Below are the code and all the weights of a small trained network. Each question names an input and a target symbol and asks about switching units off, where a switched-off unit gives its printed mean instead of its output.

import numpy as np


def w(rows, s, z=0):
    codes = np.array(rows[::2]) - 128.0
    scale = np.full(codes.shape[1], s)
    scale[-1] = z or s
    return codes * scale


def f(y):
    return y / 2 * (1 + np.tanh(0.7978845608 * (y + 0.044715 * y**3)))


def softmax(a):
    e = np.exp(a - a.max(-1, keepdims=True))
    return e / e.sum(-1, keepdims=True)


def log_softmax(a):
    a = a - a.max(-1, keepdims=True)
    return a - np.log(np.exp(a).sum(-1, keepdims=True))


def net(x, mask):
    ids = ['ΠΣΩαεηλξτφ'.index(c) for c in x.split()]
    T = len(ids)
    res = E[ids] + P[:T]
    u = 0
    for l in range(2):
        r = res
        for j in range(2):
            rows = slice(2 * j, 2 * j + 2)
            q, k, v = (r @ M[l][rows].T for M in (Q, K, V))
            z = softmax(np.where(np.tri(T) > 0, q @ k.T / 2**0.5, -1e9)) @ v
            o = O[l][rows]
            res = res + np.where(mask[u + j], z, o[:, -1]) @ o[:, :-1]
        u += 2
        y = f(res @ A[l][:, :-1].T + A[l][:, -1])
        res = res + np.where(mask[u : u + 8], y, B[l][:, -1]) @ B[l][:, :-1]
        u += 8
    return log_softmax(res[-1] @ U[:, :-1].T + U[:, -1])


Q, K, V, O, A, B = {}, {}, {}, {}, {}, {}
E = w([
[94,131,77,146],'Π',
[164,130,22,159],'Σ',
[97,148,106,165],'Ω',
[36,77,62,154],'α',
[141,85,28,158],'ε',
[254,230,99,42],'η',
[129,169,57,185],'λ',
[132,105,211,105],'ξ',
[127,179,135,203],'τ',
[99,151,111,169],'φ',
],0.0091)
P = w([
[23,238,65,113],'0',
[59,202,79,132],'1',
[79,181,87,156],'2',
[95,164,88,167],'3',
[110,151,100,181],'4',
[130,134,102,200],'5',
[143,120,118,216],'6',
[166,88,131,238],'7',
[180,76,134,253],'8',
[179,54,140,250],'9',
[187,67,112,248],'10',
],0.0022)
Q[0] = w([
[180,156,137,85],'0.h1',
[49,42,155,3],'0.h1',
[217,59,239,83],'0.h2',
[125,134,51,228],'0.h2',
],0.018)
K[0] = w([
[144,155,79,179],'0.h1',
[22,125,11,94],'0.h1',
[9,60,39,182],'0.h2',
[177,122,164,14],'0.h2',
],0.016)
V[0] = w([
[142,82,135,65],'0.h1',
[134,127,125,233],'0.h1',
[78,103,120,163],'0.h2',
[203,246,32,70],'0.h2',
],0.011)
O[0] = w([
[171,64,151,134,44],'0.h1',
[57,198,119,73,208],'0.h1',
[137,177,123,196,118],'0.h2',
[77,178,104,3,254],'0.h2',
],0.0077,0.0063)
A[0] = w([
[140,255,222,176,253],'0.n1',
[17,107,101,145,190],'0.n2',
[129,51,85,251,143],'0.n3',
[147,187,82,122,85],'0.n4',
[109,159,193,133,228],'0.n5',
[148,101,110,112,58],'0.n6',
[196,202,45,148,146],'0.n7',
[228,177,140,148,225],'0.n8',
],0.0096,0.0021)
B[0] = w([
[5,137,178,72,253],'0.n1',
[101,67,57,120,251],'0.n2',
[83,93,118,47,141],'0.n3',
[92,191,144,135,216],'0.n4',
[118,103,146,80,160],'0.n5',
[143,120,153,164,110],'0.n6',
[118,229,98,162,224],'0.n7',
[164,135,104,39,138],'0.n8',
],0.014,0.0062)
Q[1] = w([
[87,62,77,114],'1.h1',
[167,191,93,237],'1.h1',
[194,116,209,190],'1.h2',
[17,156,3,127],'1.h2',
],0.013)
K[1] = w([
[139,105,79,34],'1.h1',
[94,92,33,241],'1.h1',
[151,179,85,179],'1.h2',
[73,10,157,93],'1.h2',
],0.011)
V[1] = w([
[85,115,66,208],'1.h1',
[217,210,166,180],'1.h1',
[95,229,167,208],'1.h2',
[138,121,4,165],'1.h2',
],0.012)
O[1] = w([
[115,27,84,177,154],'1.h1',
[147,228,52,195,3],'1.h1',
[83,137,2,136,140],'1.h2',
[108,126,163,254,168],'1.h2',
],0.0077,0.015)
A[1] = w([
[74,95,195,77,167],'1.n1',
[151,111,208,186,177],'1.n2',
[104,14,119,145,247],'1.n3',
[178,141,111,59,251],'1.n4',
[92,45,151,92,187],'1.n5',
[201,76,22,157,103],'1.n6',
[156,2,143,129,35],'1.n7',
[121,141,235,76,42],'1.n8',
],0.0094,0.0028)
B[1] = w([
[160,250,180,137,254],'1.n1',
[72,128,245,134,179],'1.n2',
[145,14,129,68,207],'1.n3',
[172,126,109,193,159],'1.n4',
[201,121,135,144,228],'1.n5',
[158,111,185,250,147],'1.n6',
[57,249,109,176,166],'1.n7',
[105,23,42,134,205],'1.n8',
],0.014,0.022)
U = w([
[133,58,115,101,135],'Π',
[147,196,127,222,3],'Σ',
[126,78,124,67,111],'Ω',
[132,123,192,145,143],'α',
[155,100,116,178,155],'ε',
[144,201,128,171,74],'η',
[49,130,88,130,161],'λ',
[255,132,147,131,199],'ξ',
[85,210,139,51,118],'τ',
[127,85,128,64,96],'φ',
],0.0055,0.0044)

Each question gives the input, a string of symbols that net reads in full, and the target symbol t.
The units are the heads (2 rows each of Q, K, V and O) and the neurons (one row each of A and B). Each row of codes is followed by its name. A weight is (code - 128) times the scale printed after its matrix; where a second scale follows, it is the last column's (O, A, B and U).
mask holds one flag per unit, layer by layer, with each layer's heads first. A switched-off unit (its flag False) gives its mean, the last column of its rows in O or B, instead of its output. The means were averaged over made-up inputs and are rounded, as every weight is.
A unit's drop is (log p(t) with every unit on - log p(t) with that unit switched off) / (log p(t) with every unit on - log p(t) with every unit switched off).
The circuit of an input: a set's keep is (log p(t) with only the set's units on - log p(t) with every unit switched off) / (log p(t) with every unit on - log p(t) with every unit switched off). Starting from the 12 units with the biggest drops (on a tie, the unit counted first), units are removed one at a time, each time the one whose removal leaves the highest keep (on an exact tie, the one counted first), for as long as the keep stays at least 0.8.
circuit, biggest first: the units of the circuit, biggest drop first
k most important neurons: the k neurons with the biggest drops, biggest first
k most important neurons of layer l: the k neurons of layer l with the biggest drops, biggest first
heads that matter: for each layer, one digit per head in row order, 1 if its drop is at least 0.15 and else 0, layers parted by /
input τ λ τ Σ Σ τ λ τ η τ λ, target τ: circuit, biggest first -> 0.h2
input λ η τ λ α τ τ η, target α: circuit, biggest first -> 1.h2, 0.n2, 0.h2, 1.n2
input τ λ Σ, target Σ: 2 most important neurons of layer 1 -> 1.n6, 1.n3
input τ φ Ω τ ξ η, target ξ: heads that matter -> 10 / 11
input Π τ Π, target Π: 3 most important neurons -> 1.n1, 0.n1, 1.n3
input Ω τ ξ φ λ τ λ, target ξ: heads that matter -> 01 / 01
input λ ε τ τ τ Π τ η, target τ: heads that matter -> 00 / 01
input τ τ λ φ Σ λ ξ λ φ, target ξ: 2 most important neurons -> 1.n1, 1.n5
input τ λ ξ λ λ ε, target ξ: 2 most important neurons of layer 1 -> 1.n5, 1.n4
input λ τ τ η τ τ τ ε, target τ: 3 most important neurons -> 0.n8, 1.n8, 1.n5
input τ λ α, target α: 2 most important neurons -> 0.n7, 1.n3
input τ τ λ τ Π, target Π: circuit, biggest first -> 1.h2, 1.n1, 0.n1, 1.n7
input α τ τ λ ξ ξ τ λ α Π, target α: 3 most important neurons -> 0.n3, 1.n2, 0.n2
input ε λ τ ε α ε Ω λ, target α: 2 most important neurons -> 0.n7, 0.n2
input Π η α α Σ, target α: heads that matter -> 10 / 01
input α Σ τ τ τ α Ω, target α: 2 most important neurons -> 1.n2, 0.n2
input Π τ λ τ τ τ α τ τ τ ξ, target ξ: 2 most important neurons -> 1.n1, 1.n5
input α λ α τ ε ε λ τ λ, target α: 4 most important neurons -> 0.n2, 1.n2, 0.n1, 0.n4
input α φ Π, target α: 4 most important neurons -> 0.n3, 1.n3, 1.n7, 1.n2
input λ λ τ τ τ τ τ τ Σ τ, target τ: 2 most important neurons of layer 0 -> 0.n1, 0.n3
input τ ε Ω, target Ω: 2 most important neurons of layer 1 -> 1.n3, 1.n7
input Ω τ Σ, target Σ: 2 most important neurons -> 0.n1, 1.n6
